Below are the code and all the weights of a small trained network. Each question names an input and a target symbol and asks about switching units off, where a switched-off unit gives its printed mean instead of its output.

import numpy as np


def w(rows, s, z=0):
    codes = np.array(rows[::2]) - 128.0
    scale = np.full(codes.shape[1], s)
    scale[-1] = z or s
    return codes * scale


def norm(h):
    return h / np.sqrt((h * h).mean(-1, keepdims=True) + 1e-5)


def f(y):
    return np.maximum(y, 0)


def softmax(a):
    e = np.exp(a - a.max(-1, keepdims=True))
    return e / e.sum(-1, keepdims=True)


def log_softmax(a):
    a = a - a.max(-1, keepdims=True)
    return a - np.log(np.exp(a).sum(-1, keepdims=True))


def net(x, mask):
    ids = ['αβδεζηθλμπστω'.index(c) for c in x.split()]
    T = len(ids)
    res = E[ids] + P[:T]
    u = 0
    for l in range(2):
        r = norm(res)
        for j in range(2):
            rows = slice(2 * j, 2 * j + 2)
            q, k, v = (r @ M[l][rows].T for M in (Q, K, V))
            z = softmax(np.where(np.tri(T) > 0, q @ k.T / 2**0.5, -1e9)) @ v
            o = O[l][rows]
            res = res + np.where(mask[u + j], z, o[:, -1]) @ o[:, :-1]
        u += 2
        y = f(norm(res) @ A[l][:, :-1].T + A[l][:, -1])
        res = res + np.where(mask[u : u + 8], y, B[l][:, -1]) @ B[l][:, :-1]
        u += 8
    return log_softmax(norm(res)[-1] @ U[:, :-1].T + U[:, -1])


Q, K, V, O, A, B = {}, {}, {}, {}, {}, {}
E = w([
[220,125,169,79,121,152,157,37,191],'α',
[99,81,113,88,162,70,133,153,198],'β',
[229,205,175,145,173,88,86,144,92],'δ',
[138,186,187,160,217,50,105,156,172],'ε',
[197,5,88,144,132,152,112,128,192],'ζ',
[161,88,93,245,107,122,121,112,87],'η',
[142,72,160,22,46,166,53,84,151],'θ',
[133,213,128,100,117,53,81,131,147],'λ',
[108,168,130,77,117,110,165,45,185],'μ',
[46,139,221,135,14,74,65,119,136],'π',
[151,168,204,205,82,39,123,128,118],'σ',
[115,130,181,157,140,140,22,197,113],'τ',
[196,83,189,55,78,68,111,205,85],'ω',
],0.017)
P = w([
[134,121,142,150,109,110,152,146,142],'0',
[182,131,157,127,109,119,60,115,210],'1',
[113,97,132,128,149,85,98,85,93],'2',
[184,145,141,159,113,129,64,112,212],'3',
[123,137,121,140,120,145,176,163,148],'4',
[153,125,253,86,76,78,57,114,125],'5',
[102,120,113,127,130,143,142,124,101],'6',
[172,136,140,129,111,146,94,97,240],'7',
[104,121,109,132,134,135,143,128,104],'8',
[193,183,160,106,124,202,59,211,96],'9',
[106,111,106,126,154,109,137,118,103],'10',
[199,163,158,79,159,158,56,186,90],'11',
],0.036)
Q[0] = w([
[81,64,130,100,92,167,188,113,37],'0.h0',
[106,97,56,100,143,203,220,70,203],'0.h0',
[157,125,167,113,100,162,71,178,2],'0.h1',
[56,88,173,96,123,46,148,105,33],'0.h1',
],0.093)
K[0] = w([
[97,41,129,60,68,140,51,2,93],'0.h0',
[229,76,159,138,43,227,160,121,253],'0.h0',
[50,100,179,179,79,17,85,33,119],'0.h1',
[152,71,109,76,253,53,33,29,104],'0.h1',
],0.073)
V[0] = w([
[103,96,211,153,203,136,152,123,182],'0.h0',
[133,159,118,141,167,114,133,161,78],'0.h0',
[213,145,74,2,144,31,119,181,158],'0.h1',
[46,198,93,55,38,89,132,64,156],'0.h1',
],0.02)
O[0] = w([
[145,177,128,154,201,118,125,165,188,254],'0.h0',
[127,150,141,175,129,146,95,147,109,170],'0.h0',
[112,157,128,125,74,244,205,153,162,195],'0.h1',
[153,163,4,128,112,154,76,82,133,178],'0.h1',
],0.021,0.0039)
A[0] = w([
[133,131,93,105,148,116,173,195,39,228],'0.n0',
[146,141,137,124,106,131,103,126,140,156],'0.n1',
[109,181,82,210,143,76,238,102,40,195],'0.n2',
[2,150,79,167,126,84,173,142,117,225],'0.n3',
[122,151,98,149,190,107,229,72,82,210],'0.n4',
[121,111,131,152,145,102,108,95,137,119],'0.n5',
[92,43,54,188,179,131,182,167,103,178],'0.n6',
[111,144,101,108,186,158,134,175,45,248],'0.n7',
],0.066,0.013)
B[0] = w([
[155,165,61,106,85,186,138,90,161,208],'0.n0',
[124,127,102,146,140,141,151,133,164,238],'0.n1',
[182,255,201,179,104,76,243,148,84,212],'0.n2',
[79,122,59,180,96,55,24,139,186,217],'0.n3',
[204,59,90,176,171,187,210,118,187,197],'0.n4',
[93,129,161,108,93,158,75,115,149,254],'0.n5',
[36,89,133,199,139,235,151,133,94,179],'0.n6',
[144,159,203,105,76,170,108,182,185,229],'0.n7',
],0.053,0.017)
Q[1] = w([
[123,81,84,193,177,103,186,134,76],'1.h0',
[177,90,43,77,110,161,66,119,199],'1.h0',
[113,128,190,150,149,156,153,152,156],'1.h1',
[121,118,119,133,173,36,128,127,1],'1.h1',
],0.096)
K[1] = w([
[59,129,137,212,205,116,183,190,136],'1.h0',
[126,2,82,76,125,120,145,64,160],'1.h0',
[75,146,156,128,153,174,95,137,137],'1.h1',
[193,222,187,138,127,40,101,167,173],'1.h1',
],0.091)
V[1] = w([
[4,150,136,108,56,82,214,35,64],'1.h0',
[168,17,155,148,38,109,185,33,85],'1.h0',
[58,143,127,164,85,7,168,107,157],'1.h1',
[41,111,102,157,167,159,118,81,126],'1.h1',
],0.019)
O[1] = w([
[245,105,41,254,226,172,162,113,157,68],'1.h0',
[89,80,33,149,152,83,208,148,167,90],'1.h0',
[156,174,144,97,221,194,49,72,153,77],'1.h1',
[190,186,178,131,67,109,184,135,99,250],'1.h1',
],0.0092,0.016)
A[1] = w([
[149,171,59,117,121,53,45,119,112,2],'1.n0',
[153,143,156,162,133,17,156,92,79,61],'1.n1',
[83,118,174,155,156,154,163,117,83,164],'1.n2',
[73,61,84,154,177,158,90,144,92,16],'1.n3',
[178,100,75,136,112,35,3,134,88,41],'1.n4',
[100,142,123,121,158,177,191,140,88,48],'1.n5',
[128,88,170,144,155,84,79,104,82,21],'1.n6',
[101,58,78,94,102,146,123,86,49,134],'1.n7',
],0.06,0.0084)
B[1] = w([
[123,193,124,120,92,53,105,178,66,251],'1.n0',
[145,93,129,135,29,128,174,165,143,254],'1.n1',
[134,127,78,183,137,137,125,129,112,234],'1.n2',
[95,118,122,98,146,132,203,154,132,223],'1.n3',
[155,84,165,181,166,101,220,1,108,223],'1.n4',
[122,127,168,80,138,126,99,117,79,247],'1.n5',
[172,114,85,71,147,153,114,175,136,165],'1.n6',
[146,108,140,63,149,149,56,203,167,163],'1.n7',
],0.075,0.0083)
U = w([
[32,146,122,68,155,77,213,155,210,121],'α',
[132,231,225,40,197,154,215,129,141,84],'β',
[177,140,107,222,147,215,58,118,69,110],'δ',
[131,159,222,199,254,88,119,218,193,51],'ε',
[154,30,153,130,33,127,152,187,108,112],'ζ',
[214,62,174,94,164,160,151,76,140,176],'η',
[188,161,27,146,171,130,106,81,211,131],'θ',
[119,158,27,42,33,227,144,17,82,25],'λ',
[95,212,46,81,134,96,115,182,102,175],'μ',
[87,140,144,112,166,81,141,41,116,254],'π',
[29,69,161,154,79,135,27,84,169,154],'σ',
[203,88,102,61,156,123,79,220,126,156],'τ',
[87,100,162,92,129,192,135,173,11,180],'ω',
],0.0085,0.0045)

Each question gives the input, a string of symbols that net reads in full, and the target symbol t.
The units are the heads (2 rows each of Q, K, V and O) and the neurons (one row each of A and B). Each row of codes is followed by its name. A weight is (code - 128) times the scale printed after its matrix; where a second scale follows, it is the last column's (O, A, B and U).
mask holds one flag per unit, layer by layer, with each layer's heads first. A switched-off unit (its flag False) gives its mean, the last column of its rows in O or B, instead of its output. The means were averaged over made-up inputs and are rounded, as every weight is.
A unit's drop is (log p(t) with every unit on - log p(t) with that unit switched off) / (log p(t) with every unit on - log p(t) with every unit switched off).
The circuit of an input: a set's keep is (log p(t) with only the set's units on - log p(t) with every unit switched off) / (log p(t) with every unit on - log p(t) with every unit switched off). Starting from the 12 units with the biggest drops (on a tie, the unit counted first), units are removed one at a time, each time the one whose removal leaves the highest keep (on an exact tie, the one counted first), for as long as the keep stays at least 0.8.
circuit, biggest first: the units of the circuit, biggest drop first
top k neurons: the k neurons with the biggest drops, biggest first
k most important neurons of layer l: the k neurons of layer l with the biggest drops, biggest first
input θ π δ β ζ τ, target δ: top 3 neurons : 0.n3, 1.n2, 0.n0
input λ λ σ ε η δ β σ π λ λ ζ, target π: circuit, biggest first : 0.h1, 1.n4
input ζ η θ σ ε λ λ τ, target ε: 3 most important neurons of layer 0 : 0.n2, 0.n6, 0.n0
input π β η σ η ω, target η: 3 most important neurons of layer 0 : 0.n2, 0.n6, 0.n7
input β ω β σ π β, target β: circuit, biggest first : 0.n3, 1.n1
input λ λ δ α, target λ: top 4 neurons : 0.n3, 0.n2, 0.n7, 0.n6
input β τ θ η θ τ α λ, target θ: top neuron : 0.n3
input δ σ μ β ε σ β ζ, target ε: 3 most important neurons of layer 0 : 0.n2, 0.n6, 0.n0
input π θ η ζ α ω ζ δ, target α: top 4 neurons : 0.n6, 0.n2, 0.n3, 0.n0
input σ β ω μ σ μ π ζ, target σ: 3 most important neurons of layer 0 : 0.n3, 0.n5, 0.n2
input β θ σ π τ σ σ δ β λ, target σ: circuit, biggest first : 0.h1, 0.n5
input π β λ, target μ: circuit, biggest first : 0.n3, 1.n0
input θ ω σ θ μ, target θ: top 2 neurons : 0.n4, 0.n3
input δ σ δ λ, target δ: top 2 neurons : 1.n2, 0.n3
input δ τ δ ζ α τ θ λ, target α: top 4 neurons : 0.n2, 0.n6, 0.n0, 0.n1
input σ η σ δ η θ π ζ ω β, target π: top 2 neurons : 1.n4, 0.n2
input β σ λ π β ω β λ, target β: top 2 neurons : 0.n3, 0.n6
input σ σ β δ, target σ: circuit, biggest first : 0.h1, 0.n2, 0.n5
input λ δ σ δ ζ τ, target σ: 3 most important neurons of layer 0 : 0.n3, 0.n1, 0.n2
input σ θ β σ η μ σ σ ζ, target ω: circuit, biggest first : 0.n6
input ζ α μ σ λ π, target μ: 3 most important neurons of layer 0 : 0.n4, 0.n6, 0.n7
input α δ σ η β δ μ, target θ: circuit, biggest first : 0.n3, 0.n4
input ε ω σ λ, target ε: top 4 neurons : 0.n2, 0.n0, 0.n6, 0.n3
